Each row is followed by its class.
[-2.31  0.28 -0.72 -0.14  0.92  0.21 -1.10 -2.43 -0.20 -0.18 -1.56  0.57
  0.89 -0.46  0.83  1.32  0.63  0.52  0.11 -0.06 -0.03  1.11 -0.95  0.33
  0.93 -0.07  0.43  1.72 -0.17 -0.75 -0.97  0.38  0.27 -0.35  1.43 -0.53
  0.71  0.48 -0.73 -1.00  0.60  1.29 -0.09  1.81 -0.43  3.99 -0.43  0.51
  1.25 -0.41  0.98]
bt
[-1.87  0.77  0.00 -0.82 -1.12  1.30 -1.98  0.58  1.00 -0.09 -0.55 -1.31
 -0.85  0.55 -0.38 -0.63  0.14 -0.14  0.04  0.52  0.27 -1.33 -0.09 -0.60
  0.14 -1.57 -0.13  1.97  0.92  0.34  0.76  0.76 -0.99  0.40  1.23 -0.76
  2.45  0.92 -0.25  0.14  0.78 -0.05  0.08  0.97 -0.34  6.21  1.35 -0.45
  0.42  1.28 -0.50]
Pc
[ 3.68 -0.77  0.40  0.15 -0.94  0.69 -0.02  0.42 -0.51  0.05  0.22 -0.18
 -0.89  0.64 -1.26 -0.83 -2.72 -0.66  0.56 -0.81  0.44  0.74 -0.06 -0.13
 -1.03 -1.95  0.89 -0.23  0.52 -0.06  0.60 -0.55  0.30  0.11  0.39 -0.79
  2.06 -0.07  0.36  0.06 -0.15 -0.55 -0.20  0.40 -1.14 -0.83 -0.79  0.04
 -0.02  0.55 -0.49]
Bf
[-3.57  1.42 -0.02 -0.63 -0.32 -0.28 -0.89  0.41  0.99 -0.31 -0.87 -1.46
 -0.17  0.67  1.27 -0.75  3.29 -0.12 -0.11  2.02  0.03 -0.90 -0.05 -0.62
  0.39 -0.22 -1.57  0.87 -0.75  0.48  0.14  0.50 -1.82  0.21  1.03 -0.40
  2.33  0.82 -1.28  0.46  0.61 -0.12  0.28  1.41  0.58  6.16  2.08 -1.54
 -0.27  0.92 -0.88]
bt
[-1.28 -0.50  0.10 -0.19 -0.16  0.36 -0.46 -0.40 -0.06 -0.07  0.54  0.29
  0.42 -0.38  0.10  0.05 -0.36  0.73 -0.11 -0.27 -0.24  0.00 -0.06  0.36
  0.81  0.24 -0.34  0.17 -0.08  0.17 -0.14 -0.45  0.40  0.33 -0.22  1.05
 -0.16  0.21 -0.58  0.81 -0.28  0.75 -0.05 -0.76  0.02 -0.11  0.19  0.17
  0.04 -0.76  0.48]
rr
[ 1.44  0.34  0.41 -0.09  1.65  0.17 -1.16 -2.18 -1.42  0.14 -0.12  0.76
 -0.83  0.34  0.08  0.94  0.87  0.25 -1.64 -2.08  1.37 -0.27  0.08  1.06
 -0.33 -1.10  1.77  0.12  0.25 -0.21 -1.28  0.61  2.22 -0.84  1.07 -0.08
  0.38 -0.80  0.19 -0.98 -0.64  0.46 -0.55  0.40 -0.59  0.54 -2.56  1.43
  1.45 -0.06  0.05]
Pc
[ 4.69  2.04  0.99 -0.39 -1.12  0.92 -1.74 -0.01 -0.01  0.54 -4.28 -1.68
 -1.52  1.04 -0.74  0.41  0.68 -0.30 -0.93 -0.61  0.59 -0.39  0.66 -0.92
 -2.74 -1.61  1.68 -0.78  0.43 -0.33  0.51  0.61 -0.29  0.10  1.90 -2.10
  4.38 -0.68 -0.63 -0.50  0.35 -1.22 -0.61  1.69 -1.41  3.58  0.34 -0.82
  0.07  0.66 -1.18]
Pc
[-2.05 -0.48  0.54 -0.92  0.17 -0.19 -0.29  0.06  0.37 -0.15 -1.07  0.45
 -0.36 -0.64  1.09 -0.07 -0.46 -0.37  1.03 -0.02 -0.11  0.00  0.41 -0.41
  0.85  0.08 -0.57  0.42 -0.62 -0.23 -0.35 -0.94 -1.52  0.05  0.28 -0.11
  1.11  0.05 -0.92  0.67 -0.24  0.56  0.27  1.57 -0.64  0.66  1.89 -0.80
 -0.49 -0.91  0.01]
bt
[-6.67  0.91 -0.10 -0.43  0.74 -1.48 -0.11  0.13  0.20 -0.33  0.53 -0.68
  1.52 -1.06  0.91 -0.06  3.70 -0.11 -0.98  1.78 -0.20  1.54 -1.02 -0.30
  1.46  1.00 -2.69  2.38 -1.04 -0.05 -0.73 -0.38 -0.39 -0.40  2.14 -0.75
  1.92  0.58 -1.13 -0.06  1.43  2.28  0.13 -0.76  0.25  4.80  3.22  0.08
  0.99 -0.14  0.86]
bt
[-0.56 -0.33 -0.37 -0.14 -0.88 -1.21 -0.20  1.27 -0.35 -0.53 -0.44  0.40
  0.15  0.52 -1.76 -0.83  0.40  0.07 -1.36 -1.71 -0.41 -0.60  0.43 -0.30
  1.67 -1.68  0.52  4.78  0.94  0.29  0.43  0.16  2.46 -0.42  2.23 -1.12
  1.25 -0.55  0.60  0.61  0.22  2.16 -0.06 -1.11 -1.07 -0.27  1.29  1.52
  1.74  0.85  0.70]
pg
[-0.89 -0.56  0.22 -0.16  0.36 -0.02  0.67 -0.06  0.71 -0.49  1.65 -0.18
 -0.52  0.35  0.12 -0.34  1.63 -0.73 -1.94  0.48 -0.18 -1.63  0.53  0.33
 -0.09 -0.08 -1.90 -1.32 -0.23  0.23 -0.06  0.32 -0.09  0.12 -1.59  1.64
 -3.22 -0.39  0.41  0.77 -0.53 -0.50  0.64 -3.38  1.36 -3.10  0.30 -0.35
 -1.15 -0.24  0.42]
bt
[ 2.39 -0.42 -0.65  0.41 -0.91 -0.69  2.14  0.34  0.66  1.26 -0.86 -0.17
  0.30  0.18  0.13  0.81  1.28  0.30  0.10 -0.95  0.18  0.24  0.80 -0.34
  0.45 -0.45  1.46  0.88  1.06 -0.38  0.79  0.66  0.13 -0.52 -0.73 -1.35
 -2.15 -0.64  0.94  0.33  0.30  0.20 -0.02 -0.43  0.70 -0.42  1.09  0.08
  0.13  0.89  0.00]
Bf
[ 0.44 -0.43 -0.67 -0.91 -0.68 -0.28 -0.91  1.13 -0.29  0.40 -0.99  0.74
 -1.63  1.08  0.28 -0.11 -0.32  0.41  0.34 -0.65  0.35 -2.55  1.08  0.67
  1.17 -0.02  1.32  0.59  0.06  0.04 -0.13 -1.40 -0.88  0.50 -0.94  1.22
 -0.29 -0.18 -0.25  0.27 -1.32 -0.39  0.63  2.48 -0.21 -3.84 -0.68 -0.22
  0.44  0.39 -0.17]
Bf
[-0.01 -0.34  0.05 -0.15 -0.15 -0.59  0.48  0.84  1.16  0.25 -1.07  0.00
 -0.36  0.12  0.70 -0.29  0.31  0.06  0.73  0.46 -0.29 -1.22  0.80 -0.29
 -0.06  0.48  0.46 -0.92  0.32  0.14  0.45 -0.73 -1.42  0.02 -1.13 -0.07
 -0.76  0.04 -0.47  0.81 -0.47 -0.43  0.26  1.60  0.80 -2.81 -0.31 -1.36
 -0.65 -0.21 -0.45]
Bf
[-6.24  1.11 -0.85 -1.52  0.47  0.10  0.12  1.06  2.35  0.61 -0.20 -1.47
 -0.35  0.46  1.77 -0.41  2.20 -0.01  1.59  2.31  0.67 -2.17 -0.20 -1.23
 -0.39 -0.72 -2.60 -0.93 -0.82  0.32  1.32  1.55 -1.57  0.85 -1.01 -0.21
  0.29  1.30 -0.90 -0.78  0.95 -2.38 -0.11  1.00  1.69  7.70  0.02 -1.67
 -1.00  1.28 -1.42]
Pc
[-3.23  0.43  0.46 -0.58  0.93 -0.25 -0.92 -0.63  0.05  0.35  0.45  0.56
  1.16 -0.38  0.39 -0.56  1.65 -0.81 -1.51 -1.46  0.09  0.59 -0.60  0.54
 -0.11  0.79 -1.69 -1.03 -1.09 -0.17 -0.55 -0.31  0.23  0.19  0.57  1.10
  1.27  0.48 -0.72 -0.59 -0.23  0.38 -0.36 -1.02 -0.14 -0.62 -1.68 -0.09
 -0.26 -0.37 -0.44]
bt
[-0.69  0.90  0.68  0.35 -0.20 -0.65 -0.56  0.13 -0.94  0.30  0.51 -0.22
 -0.38  0.11  0.50 -1.23  2.17 -0.34 -1.35 -0.14  0.04  0.44 -0.16  0.01
 -0.30  0.82  0.37 -0.45 -0.62  0.08  0.15  0.17  0.14 -0.28  0.61 -0.03
  1.67  0.13 -0.18  0.10 -0.73  0.35 -0.01 -0.17  0.26 -0.58  0.06 -3.10
  0.39  0.65 -0.35]
nq
[-0.17  0.88  0.59 -0.26  0.34 -1.19 -2.01 -1.94 -0.60 -0.32  0.43  0.14
 -0.10 -0.48  0.40  0.99  1.15 -0.43 -1.76  0.27  1.32  0.45 -0.46  0.35
  0.06 -0.09  0.17  0.73 -0.47 -0.25 -2.32 -0.33  0.63 -0.21  1.12  0.29
  0.73 -0.47 -0.29  0.00  0.25  1.02  0.04  0.81 -0.87 -0.36  0.86  0.54
  0.70 -0.82 -0.09]
nq
[ 3.32  1.16 -0.10  1.20  0.37 -0.77 -1.10 -1.10 -1.30 -0.04  0.65  0.06
 -0.72  0.32 -0.58  0.45 -0.01  0.51  0.24 -0.52  0.84  0.01 -0.51  1.05
 -0.92  0.61  2.27  0.41 -1.13  0.65 -1.41  0.00  1.09 -0.13 -0.11 -0.91
 -0.28 -0.82 -0.25  0.12  0.24 -0.33 -0.41  0.69 -0.01 -1.00  0.32  1.73
  1.44 -0.08 -0.08]
nq
[ 5.31  1.04  0.60 -0.17 -0.49  5.12 -3.34 -1.37  2.22 -1.32 -1.16 -1.09
 -1.29  0.76 -0.21  0.50 -5.67 -1.28  2.22  3.33 -0.01 -1.00 -0.68  0.33
 -1.76 -2.40 -0.91 -3.24 -0.85  0.35 -2.16  0.26 -1.77  0.38 -1.11 -0.20
 -0.09  0.83 -2.08  1.33  1.66 -2.96  0.06  3.76 -0.35  6.54  3.87 -1.21
 -2.02 -0.68 -0.93]
Bf
[-2.35 -0.21  0.74 -0.49  1.62  0.14 -0.82 -1.53 -0.37 -0.01  1.46  0.02
  0.09 -0.97  0.50 -0.11  1.20 -0.88 -1.45  0.58 -0.04 -0.03 -0.35  0.97
 -0.64  0.22 -1.71 -1.73 -0.76  0.08 -1.23  0.36  0.99  0.09 -0.38  1.62
 -1.03 -0.51 -0.98 -0.57  0.22 -0.06  1.06 -2.29  0.23 -1.17 -1.31  0.23
 -0.35 -1.03  0.39]
bt
[ 3.44 -0.06  0.39  1.13 -0.15  0.61 -0.28 -0.64  0.18 -0.01  0.21 -0.21
 -0.54  0.39  0.20  0.03  2.17 -0.12 -0.22 -0.03  0.07 -0.77 -0.19  0.40
 -0.50 -0.23  0.66 -1.65 -0.56 -0.08 -0.48  0.16 -0.19  0.21 -0.86  0.06
 -2.53 -0.11  0.07  0.39 -0.02 -0.78  0.27  0.18  0.52 -0.28  0.58 -0.02
 -0.69 -0.25 -0.12]
nq
[-3.02 -1.12 -0.83  0.05  0.85 -0.27 -0.33 -0.06 -0.36 -0.43 -0.66  1.48
  0.45 -0.79  1.17  0.30 -1.27 -0.01  0.71 -0.42 -0.16  0.70 -0.28  0.90
  2.35  1.48 -0.22  0.91 -0.32  0.02 -0.56 -0.51 -0.35 -0.01 -0.77  1.32
 -1.56  0.12  0.02 -0.03 -0.31  0.89 -0.02  0.79  0.21 -1.94 -1.33  0.10
  0.14 -0.55  1.21]
pg
[ 3.04 -0.17  0.14  0.48 -0.33  0.91  0.95 -0.94  0.29 -0.75 -0.79  0.52
  0.36  0.12  0.55  1.44 -1.78  0.33  0.71 -0.16 -0.29  0.01  0.44  0.25
  0.12  0.49  0.95 -1.12  0.31  0.01 -1.03 -0.49  0.04 -0.22 -1.05  0.07
 -2.41 -0.69  0.57  0.49 -0.05 -0.26  0.20  0.64  0.28 -2.92  0.74 -0.29
 -0.48 -0.92  0.82]
Bf
[ 3.38  0.62  0.22  1.72 -0.65 -0.49 -0.20 -0.76 -0.52 -0.40 -0.05 -0.22
 -0.21  0.04 -0.27 -0.36  0.70  0.12  0.16  0.83 -0.12  1.41 -0.51 -0.35
 -0.67  0.99  1.14 -0.50 -0.06  0.90 -0.91 -0.15  0.46 -0.13  0.17 -0.69
 -0.70 -0.34  0.18  1.93  0.11  0.44  0.27 -0.39  0.42 -1.38  3.39  0.80
 -0.10 -0.08  0.83]
bt
[-4.95 -0.13 -0.07 -1.10 -0.22  0.01 -0.83  1.34  0.91 -0.15  1.12 -3.20
 -0.33  1.31 -0.48 -1.44  0.54 -0.81 -0.44  0.72 -0.26 -1.33 -0.49  0.25
  0.74 -1.60 -2.49  3.10 -0.89  0.59  0.61  0.35 -1.08 -0.34  1.49  0.06
  1.69  0.34  0.30  0.11  0.68  0.86  0.08 -1.51 -0.49  3.19  1.88 -0.36
  0.38  1.02 -0.57]
bt
[-1.46  0.72 -0.10  0.55  0.25 -1.87 -0.27 -1.14 -0.95  0.05 -0.86 -0.09
  0.19 -0.47  0.33  0.68  3.29  0.49 -1.85 -1.42 -0.13  0.01  0.28 -0.14
  1.33 -0.51  1.39  2.71  0.24 -0.48 -1.14  0.20  1.23 -0.42  2.63 -0.65
  0.75 -1.06  0.30 -0.14  0.93  2.66  0.59  0.04 -0.92 -1.39  1.04  1.20
  2.15 -0.23  0.62]
nq
[ 2.92  1.02  0.75  0.01 -0.89  1.73 -1.07 -0.98  0.01 -0.24 -0.46 -0.45
 -0.48  0.43  0.21  0.55 -0.58 -0.06 -0.86  0.18  0.18 -0.14 -0.13  0.26
 -1.10 -0.36  0.08 -2.50 -0.14  0.04 -0.93  0.40  0.52  0.08  0.02  0.74
 -0.24 -0.21 -0.78  0.47  0.12 -0.74 -0.19  0.73 -0.02  1.63  0.57 -0.24
 -0.62 -0.09 -0.27]
nq
[ 0.61  0.46  0.75  0.58  0.57 -0.81 -1.55 -1.93 -0.61  0.27 -0.63  0.59
  0.64 -0.18  0.98  0.35  2.96 -0.29 -1.65  0.13  0.02  2.95 -0.11  0.38
 -0.35  1.71 -0.35 -3.84 -0.55 -0.25 -1.30 -0.28  0.03  0.27 -0.46  0.96
 -1.07 -0.52 -0.42  0.47 -0.39 -0.52 -0.06  0.36  0.70 -2.01 -0.22 -0.48
 -0.68 -0.69 -0.02]
nq
[ 0.69 -0.55 -0.24  0.40  0.12  0.54  0.94  0.43 -0.09  0.07 -0.62  1.11
  1.08 -0.30  1.19 -0.22 -2.18  0.76  2.64  0.60 -0.01  0.75 -0.48  0.20
 -0.08  1.95  0.06 -3.09 -0.39 -0.29  0.21 -1.02 -0.71 -0.20 -1.90  0.65
 -0.10  0.47 -0.12 -0.26 -0.77 -1.69 -0.68  2.06  0.87 -1.49 -1.48 -0.71
 -0.60 -0.29  0.37]
Bf
[ 1.72  0.12 -0.15  0.96 -0.09  0.20  0.96 -1.13 -0.26  0.08  0.69 -0.12
  0.44  0.54  1.25  0.18  2.34  0.12 -1.27 -0.15  0.14  0.10  0.32  0.56
 -1.28  1.12 -0.08 -3.60 -0.38 -0.01 -0.08  0.67  0.73  0.03 -1.33  1.69
 -2.56 -0.44  0.69  0.52 -0.69 -1.41 -0.25 -1.74  1.87 -1.08 -1.35  0.04
 -1.22  0.35 -0.71]
nq
[ 0.98 -0.03  0.17  0.84  0.18  1.26  1.23  0.34 -0.51  0.02  0.39  0.26
  0.40 -0.02  0.48 -0.29  0.01 -0.09  0.53 -0.18  0.29  0.87 -0.33 -0.04
 -1.44  1.66 -0.28 -3.21 -0.68  0.11  0.50 -0.17 -0.22  0.17 -1.30  0.99
 -0.50  0.32  0.36  0.00 -0.51 -1.29 -0.15 -0.28  1.34 -1.37 -1.38 -0.26
 -0.95  0.05 -0.28]
pg
[ 4.01 -0.58  0.76 -0.17 -0.42  2.60 -0.68 -0.20  0.55 -0.29 -0.16  0.55
 -0.42  1.04 -0.15  0.19 -3.71 -0.39  1.07  0.46 -0.24 -1.15  0.30  0.39
 -1.01  0.38  0.40 -3.61 -0.04  0.10 -0.26 -0.36 -0.59  0.45 -1.86  1.19
 -0.66 -0.33 -0.85  0.42 -0.76 -2.65  0.29  1.72 -0.29 -1.40 -0.85 -0.53
 -2.38 -0.67 -0.71]
Bf
[-0.75  0.64  0.16  0.27  0.87 -0.19 -0.95 -1.71 -0.91  0.06 -0.31  0.22
  0.10  0.48  1.20  1.55  1.76  0.27 -1.36 -0.36 -0.01 -0.06 -0.45  0.43
  0.45  0.05  0.47 -0.34 -0.05 -0.67 -2.09  0.43  1.67 -0.15  0.09  0.35
 -1.75 -0.65 -0.86  0.00  0.38 -0.07 -0.12  0.53  0.50  0.97  0.43  0.26
  0.65 -0.31  0.66]
nq
[ 4.38  0.02 -0.21  0.73 -0.02  1.30 -0.22 -1.32 -0.72 -0.25 -0.46  0.14
  0.34  0.36  0.16  0.77 -1.17  0.50  0.49 -0.52  0.06  0.89  0.00  0.10
 -0.11  0.12  1.92 -1.29 -0.26 -0.13 -1.35  0.29  0.87  0.26 -0.35  0.08
 -1.14 -0.60  0.02  0.63  0.03 -1.11 -0.18  0.51  0.25  0.55 -0.20  0.36
  0.41  0.49  0.43]
Bf
[-5.13  0.98 -0.87 -1.00  0.11 -1.64  0.04 -0.02  0.75 -0.63 -1.52 -1.02
 -0.06  0.04  1.00  0.75  4.85  0.43 -1.32  0.52 -0.08 -1.28  0.27 -0.44
  1.45 -0.95 -0.20  3.38 -0.85 -0.19 -0.30  0.65 -0.74 -0.64  2.37 -1.01
  2.24 -0.10 -0.47 -0.32  0.86  1.77  0.13  0.61 -0.14  3.93  2.78 -0.16
  1.31  0.88  0.21]
bt
[ 3.24 -1.15  0.17  0.38 -0.15  0.84  0.02  0.31 -1.03  0.07 -0.92  1.65
  0.43  0.00  0.23  0.09 -2.88  0.29  0.94 -0.81 -0.30  0.40  0.31  0.29
  1.65  1.55  0.92 -2.21  0.26 -0.17  0.15 -0.67 -0.06 -0.44 -1.06  1.03
 -0.61  0.09  0.24  1.26 -1.03 -0.14  0.03  1.16 -0.75 -5.01 -1.95 -0.01
 -0.65 -0.51  0.30]
bt
[ 6.45  0.86  0.18  1.35 -0.39  1.45 -0.29 -0.76  0.44  0.09  0.24  0.58
  0.06 -0.52 -0.13  0.81 -2.85 -0.02  1.02  0.25  0.10  0.46 -0.45  0.16
 -0.56  2.75  0.70 -4.02 -0.26 -0.27 -0.82 -0.34 -0.62  0.34 -2.34  0.63
 -2.24 -0.25 -0.48  0.82 -0.42 -1.93  0.22  0.84  0.66 -3.34  0.31 -0.23
 -1.55 -0.98 -0.30]
Bf
[ 4.48  0.30  0.08  1.37 -0.89 -0.33  2.16  0.82  1.54  0.23  0.31 -0.45
 -0.66  0.95 -0.86  0.07 -0.10  0.27  0.77  1.15  0.50 -0.61 -0.01 -0.26
 -1.98  0.56  0.02 -2.92 -0.44  0.54  0.82  0.77 -1.19  0.21 -2.66 -0.44
 -2.14  0.27  0.29 -0.64 -0.23 -2.42 -0.08 -0.28  1.96 -2.23  1.65 -1.10
 -2.34  0.32 -0.66]
Bf
[-3.72  0.70 -0.63 -0.02  0.53  0.20 -0.31 -0.91 -0.53 -0.15 -0.47 -0.32
  1.50 -0.60  0.58 -0.10  1.74  0.48 -0.14  1.75  0.13  1.23 -0.77  0.37
  1.80  0.57 -0.44  1.62 -0.41  0.11 -0.10 -0.08  0.51 -0.19  1.83  0.18
  0.78  1.15 -0.10 -0.22  0.73  0.93 -0.49 -0.30  0.80  4.85  0.27  0.59
  1.05  0.78  0.84]
bt
[ 3.99  0.93 -0.22  0.68 -0.50  2.02 -0.75 -0.41 -0.36  0.60 -0.33  0.56
  0.51  0.84  1.40  0.37 -0.71  0.48  1.25 -0.30  0.42  1.89 -0.35 -0.44
 -1.95 -0.60  1.07 -2.10 -0.04 -0.09  0.10  0.84  0.68  0.16  0.57 -0.67
  2.38 -0.17 -0.59 -0.97  0.09 -1.89 -0.90  1.80 -0.51  5.90 -2.33 -0.23
  0.51  1.03 -0.90]
Bf

Each row is followed by its class. Each block has new classes.
[-0.55 -0.63 -0.33 -1.51  0.21  0.15 -0.71 -0.88 -0.80 -0.04  1.12 -0.26
 -0.39 -0.58  0.18 -0.60  0.03  0.04 -0.22 -0.24 -0.26 -0.66 -0.92 -1.17
 -1.71 -1.41  0.55 -0.95 -1.01 -2.06 -1.44  0.92 -0.40 -0.03  0.14  0.69
  0.32 -0.08 -0.51  0.10 -0.01 -0.02 -0.18 -0.12 -0.26  0.16  0.48  0.29
  0.70 -3.31  1.53]
T
[-0.34 -0.56 -0.08  0.05  0.37  0.15 -0.07 -0.37 -0.68  0.05  0.96 -0.15
 -0.52 -0.16 -0.29 -0.50  0.15  0.18  0.47 -0.28 -0.43 -0.38  0.38 -1.79
 -1.94  0.29  0.61 -0.29 -0.54 -0.77 -0.02  0.42 -0.28 -0.57  0.14  0.69
 -0.03 -0.26 -0.61  0.45  0.05  0.11  0.05 -0.15 -0.06 -0.16 -0.32 -0.18
  0.21 -1.79  1.59]
E
[-0.23 -0.52 -0.07  0.43  0.40  0.07 -0.13  0.27 -0.30  0.29  0.78 -0.47
 -0.45 -0.15 -0.31 -0.70 -0.17 -0.07  0.75 -0.53 -0.30 -0.48  0.61 -1.65
 -1.92  0.62  0.58 -0.25 -0.09 -0.33 -0.34  0.20 -0.40 -0.38  0.09  0.41
 -0.19 -0.26 -0.68  0.13  0.14  0.19 -0.04 -0.02 -0.02 -0.17 -0.13 -0.12
  0.14 -0.90  1.51]
E
[ 0.44  0.67  0.40 -0.54 -0.36 -0.39  0.07 -2.12 -0.91 -0.65  0.38  0.04
  0.14  0.01 -1.35 -0.42  0.54  0.31  0.86  0.25  0.79  0.06  2.88 -0.21
  0.01  0.21  0.33 -0.05  1.51 -0.18  0.22  0.25 -0.20 -0.01 -0.24  1.05
  0.55  0.12  1.37 -1.00  0.04 -0.15 -0.41  0.20 -0.79 -0.65 -0.23 -0.42
  0.69  0.61 -1.88]
R
[ 0.48  0.68  0.40 -0.56 -0.38 -0.32  0.88 -1.83 -0.71 -0.67  0.30  0.31
  0.05 -0.13 -1.07  0.18  0.51  0.43  0.98  0.01  0.94  0.52  2.51  0.01
  0.71  0.06  0.29  0.05  2.45 -0.38  0.54  0.35  0.03  0.04 -0.05  1.27
  0.36  0.25  1.63 -1.87 -0.11  0.04 -0.58  0.22 -0.51 -0.59 -0.36  0.03
  0.67  1.02 -2.40]
R
[ 0.15 -0.56  0.07 -0.86 -0.07 -0.32  0.65 -0.03 -0.26  0.10  0.44  0.25
 -0.45 -0.27 -0.71  0.25  1.50  0.48  1.29  0.20 -0.46 -0.37  0.94 -0.63
  1.28  1.52  0.32  0.86 -0.03  0.00  1.69  0.08  0.30 -1.12 -0.33  1.16
 -0.68  0.32  0.84 -2.64 -0.28  0.26  0.28 -0.06  1.01 -0.86 -1.33 -0.55
  0.50  3.23 -1.53]
X
